Here is a tiny trained network, its code and every weight. The questions are about switching its units off for an input and a class, where a switched-off unit gives its printed mean instead of its output.

import numpy as np


def w(rows, s, z=0):
    codes = np.array(rows[::2]) - 128.0
    scale = np.full(codes.shape[1], s)
    scale[-1] = z or s
    return codes * scale


def norm(h):
    return h / np.sqrt((h * h).mean(-1, keepdims=True) + 1e-5)


def f(y):
    return y / 2 * (1 + np.tanh(0.7978845608 * (y + 0.044715 * y**3)))


def log_softmax(a):
    a = a - a.max(-1, keepdims=True)
    return a - np.log(np.exp(a).sum(-1, keepdims=True))


def net(x, mask):
    res = np.array(x, float).reshape(1, 6) / 4 @ E
    u = 0
    for l in range(2):
        y = f(norm(res) @ A[l][:, :-1].T + A[l][:, -1])
        res = res + np.where(mask[u : u + 12], y, B[l][:, -1]) @ B[l][:, :-1]
        u += 12
    return log_softmax(norm(res)[-1] @ U[:, :-1].T + U[:, -1])


A, B = {}, {}
E = w([
[102,67,219,79,175,92,171,61],'x0',
[131,114,183,183,213,200,59,99],'x1',
[182,243,188,152,90,84,187,90],'x2',
[76,2,148,131,204,54,204,32],'x3',
[94,75,128,189,173,182,115,172],'x4',
[204,56,78,113,91,79,63,68],'x5',
],0.0059)
A[0] = w([
[113,63,179,98,183,117,195,71,31],'0.n0',
[158,52,138,88,192,170,143,116,112],'0.n1',
[165,127,107,209,93,96,72,57,123],'0.n2',
[199,145,154,201,143,165,81,224,255],'0.n3',
[179,234,75,130,137,133,77,153,106],'0.n4',
[146,135,153,110,190,121,148,119,125],'0.n5',
[130,185,130,171,144,108,166,196,69],'0.n6',
[147,175,144,162,74,49,91,167,100],'0.n7',
[190,204,168,143,131,62,146,185,145],'0.n8',
[195,86,115,130,155,196,23,126,201],'0.n9',
[133,37,95,134,110,1,158,139,209],'0.n10',
[53,80,129,128,130,162,13,221,75],'0.n11',
],0.0078,0.0029)
B[0] = w([
[54,116,203,95,152,72,105,85,205],'0.n0',
[107,180,140,112,67,95,125,122,180],'0.n1',
[178,121,128,123,125,160,111,101,177],'0.n2',
[147,85,151,164,153,49,202,122,254],'0.n3',
[79,118,142,151,125,67,135,67,214],'0.n4',
[56,92,152,151,99,112,150,137,147],'0.n5',
[68,96,114,70,98,148,123,128,156],'0.n6',
[111,149,88,98,137,136,133,57,170],'0.n7',
[91,148,125,115,141,182,145,91,192],'0.n8',
[186,170,118,154,116,126,188,157,240],'0.n9',
[172,124,134,107,85,208,75,161,236],'0.n10',
[91,165,99,141,223,87,137,254,214],'0.n11',
],0.0087,0.006)
A[1] = w([
[113,118,160,102,103,180,150,1,199],'1.n0',
[226,108,109,89,110,166,52,126,130],'1.n1',
[63,141,191,159,163,91,191,175,178],'1.n2',
[122,124,161,173,115,103,184,107,185],'1.n3',
[51,140,213,108,129,173,172,161,3],'1.n4',
[218,136,141,211,173,119,68,67,29],'1.n5',
[87,123,155,195,73,134,200,124,99],'1.n6',
[177,197,87,181,113,116,136,125,35],'1.n7',
[113,127,163,149,139,190,81,90,70],'1.n8',
[88,249,107,76,110,94,151,108,100],'1.n9',
[120,174,74,101,140,50,111,143,129],'1.n10',
[95,82,87,159,163,171,119,212,109],'1.n11',
],0.0088,0.0024)
B[1] = w([
[81,69,80,177,148,104,136,232,221],'1.n0',
[160,78,92,82,107,170,61,191,177],'1.n1',
[162,89,127,95,122,172,110,213,254],'1.n2',
[85,86,132,74,122,202,63,70,182],'1.n3',
[193,160,209,164,101,254,161,139,192],'1.n4',
[120,192,161,224,150,176,213,102,161],'1.n5',
[240,141,126,84,78,168,98,110,168],'1.n6',
[44,103,160,144,117,131,162,43,160],'1.n7',
[27,69,107,95,158,155,114,140,130],'1.n8',
[111,198,105,39,166,164,103,125,185],'1.n9',
[86,54,86,163,237,146,155,133,156],'1.n10',
[214,153,71,191,131,129,242,127,177],'1.n11',
],0.0058,0.0087)
U = w([
[47,205,38,47,102,143,142,59,140],'0',
[120,159,136,141,112,96,58,127,2],'1',
[81,122,225,91,122,216,153,163,161],'2',
[168,160,135,215,113,104,165,10,128],'3',
[51,31,205,94,107,52,65,77,151],'4',
[144,101,62,203,191,95,186,233,169],'5',
[218,42,58,109,44,150,53,129,146],'6',
[148,154,114,92,93,74,45,152,47],'7',
],0.013,0.0076)

Each question gives the input, the list of numbers given to net, and the class t.
The units are the neurons (one row each of A and B). Each row of codes is followed by its name. A weight is (code - 128) times the scale printed after its matrix; where a second scale follows, it is the last column's (A, B and U).
mask holds one flag per neuron, layer by layer. A switched-off neuron (its flag False) gives its mean, the last column of its row in B, instead of its output. The means were averaged over made-up inputs and are rounded, as every weight is.
A unit's drop is (log p(t) with every unit on - log p(t) with that unit switched off) / (log p(t) with every unit on - log p(t) with every unit switched off).
The circuit of an input: a set's keep is (log p(t) with only the set's units on - log p(t) with every unit switched off) / (log p(t) with every unit on - log p(t) with every unit switched off). Starting from the 12 units with the biggest drops (on a tie, the unit counted first), units are removed one at a time, each time the one whose removal leaves the highest keep (on an exact tie, the one counted first), for as long as the keep stays at least 0.8.
units of the circuit, in order: the units of the circuit, biggest drop first
unit that matters most: the unit with the biggest drop
top k neurons: the k neurons with the biggest drops, biggest first
top k neurons in layer l: the k neurons of layer l with the biggest drops, biggest first
input [-3,8,-1,0,3,7], class 5: units of the circuit, in order => 0.n11
input [-7,2,8,-7,8,-2], class 0: units of the circuit, in order => 0.n6; 0.n7; 1.n9; 0.n4
input [-7,-1,-3,-8,-3,-6], class 0: top 3 neurons in layer 1 => 1.n9; 1.n0; 1.n7
input [-5,4,3,-7,1,-3], class 0: units of the circuit, in order => 0.n7; 1.n9; 0.n4
input [-4,5,4,7,8,4], class 3: top 2 neurons in layer 1 => 1.n5; 1.n2
input [-3,1,6,8,4,-3], class 4: top 2 neurons => 0.n0; 0.n9
input [-7,5,7,7,-5,5], class 6: top 3 neurons => 1.n1; 0.n2; 0.n3
input [-3,-2,4,7,-1,0], class 4: top 4 neurons => 0.n0; 0.n11; 0.n9; 1.n2
input [-8,4,2,-6,-1,-4], class 0: top 3 neurons in layer 0 => 0.n4; 0.n6; 0.n7
input [-4,1,0,8,2,-1], class 2: top 2 neurons => 0.n10; 0.n4
input [-4,0,-3,7,3,-8], class 2: top 2 neurons in layer 1 => 1.n4; 1.n0
input [1,-3,6,8,-5,-1], class 4: top 3 neurons => 0.n11; 0.n9; 0.n0
input [0,0,1,7,-5,7], class 6: top 2 neurons in layer 1 => 1.n1; 1.n7
input [5,0,8,3,2,2], class 4: units of the circuit, in order => 0.n0
input [-5,-4,7,4,-4,6], class 6: top 2 neurons => 0.n10; 1.n1
input [-5,8,6,-6,-7,-4], class 0: top 2 neurons in layer 0 => 0.n6; 0.n8
input [-7,2,1,2,-5,-7], class 0: top 2 neurons => 1.n9; 0.n4
input [1,8,-2,-7,-4,2], class 5: top 2 neurons => 0.n11; 0.n3
input [-3,8,8,8,-6,3], class 4: top 2 neurons in layer 0 => 0.n0; 0.n9
input [-7,0,3,-5,-4,3], class 3: unit that matters most => 0.n3
input [0,7,-4,1,-5,-1], class 5: top 2 neurons => 0.n11; 0.n8
input [-5,3,5,8,-2,-1], class 2: top 2 neurons => 0.n4; 0.n3
